Below is a small trained network, with its code and all its weights. Each question gives an input and a class and asks what happens when units are switched off, that is, made to give their printed mean instead of their output.

import numpy as np


def w(rows, s, z=0):
    codes = np.array(rows[::2]) - 128.0
    scale = np.full(codes.shape[1], s)
    scale[-1] = z or s
    return codes * scale


def norm(h):
    return h / np.sqrt((h * h).mean(-1, keepdims=True) + 1e-5)


def f(y):
    return y / 2 * (1 + np.tanh(0.7978845608 * (y + 0.044715 * y**3)))


def log_softmax(a):
    a = a - a.max(-1, keepdims=True)
    return a - np.log(np.exp(a).sum(-1, keepdims=True))


def net(x, mask):
    res = np.array(x, float).reshape(1, 8) / 4 @ E
    u = 0
    for l in range(2):
        y = f(norm(res) @ A[l][:, :-1].T + A[l][:, -1])
        res = res + np.where(mask[u : u + 9], y, B[l][:, -1]) @ B[l][:, :-1]
        u += 9
    return log_softmax(norm(res)[-1] @ U[:, :-1].T + U[:, -1])


A, B = {}, {}
E = w([
[100,7,111,96,136],'x0',
[127,129,128,126,128],'x1',
[127,127,130,126,125],'x2',
[129,127,129,128,128],'x3',
[127,128,128,128,126],'x4',
[130,127,130,127,130],'x5',
[65,229,69,47,60],'x6',
[173,98,177,59,169],'x7',
],0.0018)
A[0] = w([
[227,159,213,254,125,103],'0.n1',
[113,154,93,146,80,165],'0.n2',
[136,117,148,220,55,5],'0.n3',
[170,115,178,77,189,152],'0.n4',
[86,94,47,83,148,54],'0.n5',
[135,31,139,194,115,76],'0.n6',
[124,93,136,76,216,116],'0.n7',
[121,75,100,104,131,64],'0.n8',
[48,117,40,77,118,120],'0.n9',
],0.004,0.0024)
B[0] = w([
[90,102,189,99,2,251],'0.n1',
[156,125,110,202,147,196],'0.n2',
[71,172,112,114,81,98],'0.n3',
[186,161,174,85,153,185],'0.n4',
[127,99,225,165,71,121],'0.n5',
[55,158,48,110,169,170],'0.n6',
[226,110,171,156,108,151],'0.n7',
[101,113,200,157,144,106],'0.n8',
[168,172,204,162,95,206],'0.n9',
],0.0039,0.0017)
A[1] = w([
[186,191,79,37,242,4],'1.n1',
[92,34,143,192,173,49],'1.n2',
[61,149,34,175,104,65],'1.n3',
[222,135,213,97,52,86],'1.n4',
[39,108,184,231,16,112],'1.n5',
[56,169,136,98,31,80],'1.n6',
[54,80,2,212,215,48],'1.n7',
[150,209,97,66,137,5],'1.n8',
[186,165,69,55,232,28],'1.n9',
],0.0043,0.0024)
B[1] = w([
[30,57,61,132,181,127],'1.n1',
[39,162,60,129,200,138],'1.n2',
[193,137,190,133,127,165],'1.n3',
[62,231,158,82,129,204],'1.n4',
[103,27,15,156,140,251],'1.n5',
[146,36,149,166,210,185],'1.n6',
[34,255,144,13,180,148],'1.n7',
[6,110,59,88,196,122],'1.n8',
[49,82,69,221,182,119],'1.n9',
],0.0044,0.003)
U = w([
[158,26,16,234,25,186],'0',
[3,223,26,23,232,149],'1',
[207,219,247,16,82,217],'2',
[212,11,223,27,240,3],'3',
[225,235,27,229,11,81],'4',
],0.0052,0.0041)

Each question gives the input, the list of numbers given to net, and the class t.
The units are the neurons (one row each of A and B). Each row of codes is followed by its name. A weight is (code - 128) times the scale printed after its matrix; where a second scale follows, it is the last column's (A, B and U).
mask holds one flag per neuron, layer by layer. A switched-off neuron (its flag False) gives its mean, the last column of its row in B, instead of its output. The means were averaged over made-up inputs and are rounded, as every weight is.
A unit's drop is (log p(t) with every unit on - log p(t) with that unit switched off) / (log p(t) with every unit on - log p(t) with every unit switched off).
The circuit of an input: a set's keep is (log p(t) with only the set's units on - log p(t) with every unit switched off) / (log p(t) with every unit on - log p(t) with every unit switched off). Starting from the 12 units with the biggest drops (on a tie, the unit counted first), units are removed one at a time, each time the one whose removal leaves the highest keep (on an exact tie, the one counted first), for as long as the keep stays at least 0.8.
circuit, biggest first: the units of the circuit, biggest drop first
unit that matters most: the unit with the biggest drop
top k neurons: the k neurons with the biggest drops, biggest first
k most important neurons of layer l: the k neurons of layer l with the biggest drops, biggest first
drop of u: that unit's drop, to one decimal
input [3,2,0,-2,3,4,-6,-2], class 1: unit that matters most	0.n6
input [3,4,-2,5,8,-6,0,-3], class 1: top 4 neurons	(0.n1, 1.n7, 0.n6, 0.n4)
input [3,-6,-7,8,-3,-5,-8,-2], class 1: circuit, biggest first	(0.n6, 1.n7)
input [-3,8,-1,4,1,-5,-8,1], class 2: circuit, biggest first	(0.n1, 1.n4)
input [-6,-5,-4,4,1,-4,-4,0], class 0: top 2 neurons	(0.n1, 1.n5)
input [3,-7,-3,-1,-7,2,-6,-7], class 1: circuit, biggest first	(1.n7, 0.n6)
input [6,0,8,-4,7,0,-8,-2], class 1: circuit, biggest first	(0.n6, 1.n7)
input [3,-4,-8,6,-7,-8,6,2], class 2: 2 most important neurons of layer 0	(0.n9, 0.n5)
input [1,-6,1,-5,8,-4,0,-5], class 1: top 4 neurons	(1.n7, 0.n1, 0.n7, 0.n4)
input [1,-5,0,-7,7,2,3,-2], class 0: top 2 neurons	(0.n4, 1.n5)
input [-3,-3,-5,0,-3,-6,8,-2], class 4: 2 most important neurons of layer 1	(1.n7, 1.n4)
input [1,-3,6,-8,5,5,-3,-7], class 1: top 2 neurons	(1.n7, 0.n6)
input [0,4,5,-1,-8,-3,8,-1], class 4: 3 most important neurons of layer 0	(0.n1, 0.n9, 0.n4)
input [2,0,5,-8,-4,4,-3,-7], class 1: circuit, biggest first	(1.n7)
input [6,3,-3,-1,-1,-4,3,1], class 2: 2 most important neurons of layer 0	(0.n9, 0.n1)
input [-8,6,-7,7,-5,3,2,7], class 1: 2 most important neurons of layer 0	(0.n9, 0.n5)
input [-6,-5,8,5,4,7,-8,5], class 2: top 2 neurons	(0.n1, 1.n4)
input [4,0,-4,4,-7,6,3,1], class 2: top 2 neurons	(1.n4, 0.n1)
input [7,-4,-2,5,6,-2,0,-1], class 1: 3 most important neurons of layer 1	(1.n2, 1.n7, 1.n6)
input [-8,1,-3,0,5,1,3,8], class 1: top neuron	(1.n1)
input [0,4,3,0,-8,-1,8,-3], class 4: top 2 neurons	(0.n1, 1.n1)
input [8,5,2,-7,2,5,2,2], class 2: 2 most important neurons of layer 1	(1.n5, 1.n6)
input [3,8,-8,5,-8,3,7,-5], class 0: 2 most important neurons of layer 1	(1.n5, 1.n6)
input [0,-1,-7,-4,5,7,-2,1], class 2: 2 most important neurons of layer 0	(0.n1, 0.n4)
input [2,6,-4,5,3,-7,4,-4], class 0: drop of 1.n5	0.4
input [6,7,6,4,1,-8,-4,-4], class 1: drop of 1.n7	0.2
